(in the rows, 128 means zero)
Each row is followed by its group and then its class within the group.
[125 125 133 116 131 135 121 136 141 52 123 119 127 131 146 113 146 119 119 117 131 137 119 126 120 109 121 131 120 119 127 148 133 130 140 135 124 134 130 124 117 133 135 131 163 137 125 136 122 110 131 135 125 130 113 120 138 134 113 119 125 138 108 105 122 123 136 130 151 126 130 116 122 154 154 128] => <93>/NH
[123 120 136 129 138 146 128 134 126 49 121 120 130 127 130 126 151 140 113 120 120 136 126 130 125 123 122 104 128 115 136 134 122 122 133 129 128 128 133 113 117 123 133 131 161 130 127 152 124 116 131 137 123 110 106 125 135 129 104 129 129 136 111 92 98 130 133 136 157 141 132 119 123 144 140 118] => <93>/NH
[138 132 129 115 135 145 128 137 140 66 124 119 144 130 135 123 160 135 117 121 127 123 131 131 122 116 122 128 125 121 127 140 124 120 130 126 116 122 149 126 119 127 120 124 165 130 132 142 132 117 126 134 124 121 101 117 138 126 111 130 130 135 109 101 105 128 143 128 166 145 125 124 138 147 167 127] => <93>/NH
[137 142 127 112 132 137 132 146 133 143 136 131 133 133 125 128 101 137 121 124 147 135 136 123 141 118 139 152 129 133 125 134 139 129 124 142 132 145 126 135 126 125 124 135 141 127 132 127 118 130 142 139 137 129 126 128 105 139 125 110 126 124 116 117 132 145 125 119 144 128 125 131 102 117 152 141] => <96>/QP
[151 123 127 100 121 134 118 143 136 170 131 124 133 135 116 117 100 128 120 119 144 111 153 131 139 123 133 144 131 121 132 134 135 134 109 131 135 125 130 142 114 136 123 120 120 124 130 128 115 143 137 138 143 131 114 109 119 120 117 103 129 122 112 113 132 136 119 121 159 135 141 129 114 126 152 159] => <96>/Bq
[143 150 121 133 123 133 143 131 127 158 140 125 132 131 123 119 111 141 125 138 148 135 141 120 127 121 109 142 127 137 123 132 128 114 128 128 133 125 135 141 125 128 136 115 170 123 141 131 119 134 144 127 136 121 129 127 92 122 127 123 124 115 116 139 120 149 145 117 137 117 131 135 133 135 187 136] => <96>/QP
[132 136 128 117 130 119 127 136 114 146 138 138 140 135 121 125 105 131 126 128 141 116 140 130 134 134 126 141 128 134 129 126 131 119 109 125 136 116 129 131 117 131 134 119 153 124 137 139 111 143 140 146 128 126 119 121 94 125 122 118 133 117 118 121 125 138 117 120 150 133 114 131 108 117 113 134] => <96>/Bq
[132 124 136 116 115 163 121 137 143 45 120 113 134 123 158 103 147 121 121 119 128 146 136 133 112 105 130 129 133 121 127 146 135 129 138 118 125 134 122 119 113 116 130 130 121 128 120 124 144 104 118 128 129 122 143 132 135 143 102 120 124 138 106 124 112 126 127 122 139 136 134 100 128 149 220 112] => <93>/LP
[149 149 132 121 118 105 144 136 138 183 132 134 136 148 118 134 115 141 118 131 140 113 135 121 139 142 110 145 141 137 117 129 130 126 120 131 134 123 136 144 120 145 131 115 170 107 146 140 111 151 149 143 135 125 130 121 98 113 126 112 130 109 111 115 108 157 141 111 173 120 131 136 128 145 112 155] => <96>/Bq
[117 122 134 124 128 143 133 128 146 69 119 108 132 126 131 127 137 133 115 123 134 149 120 132 118 116 110 127 121 123 124 131 119 128 145 130 122 131 127 124 113 124 123 146 188 131 124 144 129 116 122 132 116 126 108 129 136 131 111 130 129 130 118 98 102 141 143 132 141 139 127 110 126 147 162 112] => <93>/NH
[143 132 123 116 120 132 137 145 133 143 133 133 134 138 125 123 101 135 120 130 138 106 140 128 127 113 124 134 133 130 124 134 133 124 120 122 137 128 130 147 115 135 134 116 150 119 136 138 101 135 131 138 142 126 127 122 107 129 114 121 128 125 100 126 118 148 126 111 156 114 125 135 120 133 160 155] => <96>/Bq
[145 152 124 108 103 132 129 130 132 157 118 120 141 142 126 126 123 130 118 126 150 128 138 129 129 118 135 147 142 135 119 117 137 117 123 121 140 116 137 147 107 116 124 116 143 112 126 124 144 134 122 148 138 116 131 131 98 111 158 111 124 114 106 108 118 165 137 137 127 138 116 115 129 131 208 119] => <96>/Jh
[132 124 130 124 119 138 139 129 121 55 131 123 133 148 122 116 131 126 128 127 141 130 131 123 131 113 125 128 125 127 128 121 117 124 126 121 128 119 138 132 109 125 127 136 150 124 125 124 142 123 125 130 126 122 120 142 129 112 116 127 128 131 116 98 117 148 133 136 137 141 121 126 134 143 163 107] => <93>/SM
[136 130 120 103 107 128 149 125 139 142 140 134 148 136 128 126 112 135 124 127 152 111 140 114 133 107 135 142 140 131 118 112 128 125 119 116 130 122 136 132 112 133 130 120 156 131 120 126 125 137 128 147 143 131 128 126 94 101 116 105 129 120 110 116 124 160 129 125 127 133 115 129 134 129 180 127] => <96>/Jh
[145 139 124 107 129 163 143 125 139 108 140 131 131 134 115 117 117 143 129 134 157 139 146 120 138 106 151 147 130 127 130 122 133 131 120 120 115 125 130 126 122 122 121 118 127 120 124 132 130 131 134 130 141 120 133 138 102 119 114 110 126 119 120 96 122 156 124 144 136 137 124 127 123 124 185 125] => <96>/Jh
[145 140 132 122 135 133 125 136 140 119 135 132 137 144 119 129 114 138 118 129 153 125 137 127 137 130 138 146 141 129 125 128 142 123 113 131 143 123 132 134 121 129 133 114 142 117 134 128 112 138 140 146 138 124 126 118 95 118 116 104 137 116 102 103 116 153 116 132 147 131 115 130 111 128 135 140] => <96>/Bq
[133 133 125 106 140 142 140 139 134 140 137 131 129 122 107 135 106 133 126 126 148 123 132 113 136 121 147 143 132 132 131 125 130 134 124 124 127 145 129 122 128 139 129 126 137 135 130 141 118 142 138 129 141 127 125 129 107 129 127 114 134 118 125 113 130 139 124 124 146 128 126 136 136 117 128 130] => <96>/QP
[131 107 127 127 123 141 129 130 134 36 126 124 126 128 127 120 112 120 130 125 142 138 129 122 137 108 142 134 113 130 125 137 127 137 120 126 136 135 131 118 116 128 135 123 125 131 126 134 126 112 137 129 124 124 136 139 109 131 104 116 169 141 125 87 137 156 135 142 123 145 124 117 112 123 157 107] => <93>/SM
[152 140 122 110 116 150 136 120 136 153 133 131 130 143 113 123 105 137 126 127 160 129 149 126 136 85 168 138 137 126 133 115 137 128 115 122 147 123 126 142 120 124 118 124 130 113 134 146 122 128 130 128 141 119 128 136 93 114 122 105 132 113 104 109 123 151 117 139 135 129 126 123 124 120 185 124] => <96>/Jh
[136 129 119 103 134 150 145 127 135 101 140 139 133 129 130 115 111 131 123 134 146 119 138 113 129 102 138 140 123 127 128 131 137 124 119 112 143 127 124 135 123 126 130 115 135 134 130 126 123 126 118 124 138 131 128 123 97 124 114 96 127 129 112 121 138 145 118 128 120 124 117 136 112 110 179 136] => <96>/QP
[135 126 131 136 121 141 118 129 124 73 116 125 123 126 140 121 137 133 123 125 115 145 129 134 123 104 124 121 120 122 130 133 130 127 137 134 132 124 126 136 127 109 128 136 149 130 127 130 134 115 127 130 121 122 124 133 150 134 120 135 122 154 123 111 124 127 144 130 137 132 128 123 131 137 144 115] => <93>/LP
[135 130 132 128 129 153 134 131 129 36 130 136 129 132 130 110 126 132 133 131 140 143 129 117 129 120 128 126 123 135 119 136 126 134 119 136 133 133 134 117 118 125 124 139 154 140 130 132 151 107 136 125 129 126 120 130 140 127 116 128 133 134 115 91 70 146 131 145 139 153 125 119 120 134 164 109] => <93>/SM
[143 130 134 104 121 130 133 136 139 78 135 117 137 141 126 123 144 145 114 126 136 109 134 121 128 114 125 145 132 125 125 123 131 114 124 128 140 125 136 132 110 134 130 114 154 119 128 140 127 139 126 151 122 114 116 127 104 117 108 117 129 122 95 98 94 155 128 128 163 126 125 119 124 140 169 129] => <96>/Jh
[127 125 131 128 106 134 137 129 128 54 119 114 142 129 148 121 142 131 119 119 128 147 129 129 125 104 126 124 117 124 116 119 124 128 134 126 125 120 134 127 103 114 125 132 156 129 120 131 143 109 137 134 122 115 139 146 135 126 110 129 123 141 106 110 108 145 144 136 131 128 123 104 140 145 185 97] => <93>/LP
[129 124 123 121 115 141 131 126 133 81 125 135 133 128 131 117 120 127 122 119 133 136 129 129 115 111 126 117 132 126 129 128 125 131 120 160 132 129 132 127 112 132 127 135 145 127 126 117 134 122 119 130 132 130 118 126 122 119 99 123 132 126 111 90 122 124 114 132 129 138 124 118 118 133 191 116] => <93>/SM
[126 120 130 109 119 130 132 139 132 75 119 107 142 137 146 125 159 138 111 119 118 132 126 130 118 108 123 128 122 116 123 129 123 122 140 129 127 114 131 135 104 125 134 122 169 134 124 138 142 120 123 133 125 122 114 124 134 133 110 128 127 136 99 112 105 128 140 122 150 125 118 117 132 137 191 123] => <93>/LP
[154 143 125 130 118 128 129 126 136 141 131 132 126 130 109 131 119 139 125 123 151 128 131 124 139 127 134 142 134 121 128 126 134 118 119 126 135 128 132 144 123 180 124 122 162 123 132 126 112 138 132 137 132 107 125 130 99 125 132 106 131 120 111 106 108 144 138 115 148 130 128 137 153 132 131 133] => <96>/QP
[128 151 122 115 119 152 132 125 131 36 127 130 126 126 133 119 132 137 130 129 133 170 127 123 137 91 137 121 128 124 130 130 124 122 121 131 121 126 118 144 108 126 126 116 133 123 127 126 130 109 118 131 129 113 116 137 128 131 117 124 137 142 121 87 125 150 132 138 129 125 122 125 120 161 158 125] => <93>/SM
[145 121 137 116 117 155 141 140 129 40 123 126 129 127 131 110 149 143 121 121 131 132 129 125 122 95 123 143 120 123 121 136 122 139 139 127 125 132 132 138 111 129 135 127 150 131 126 135 139 109 134 116 142 113 144 142 130 124 116 127 119 140 108 115 105 134 146 129 142 120 112 120 140 139 194 115] => <93>/LP
[155 173 124 102 126 128 134 135 139 209 132 127 144 136 111 131 111 139 125 132 151 131 151 117 128 122 130 144 132 126 128 120 138 114 126 120 133 124 131 156 119 130 125 115 172 124 129 123 130 153 124 143 139 115 116 122 91 112 129 115 131 105 98 121 117 147 130 113 159 125 132 135 127 121 177 142] => <96>/Bq
[122 127 127 112 129 130 138 131 132 106 122 115 132 134 108 137 148 150 122 124 153 120 125 117 121 129 127 126 133 116 134 125 120 120 130 128 126 125 132 124 115 120 122 132 151 127 127 136 136 131 122 132 125 114 113 119 133 121 119 134 119 119 113 111 107 117 136 141 148 134 140 130 138 140 148 122] => <93>/NH
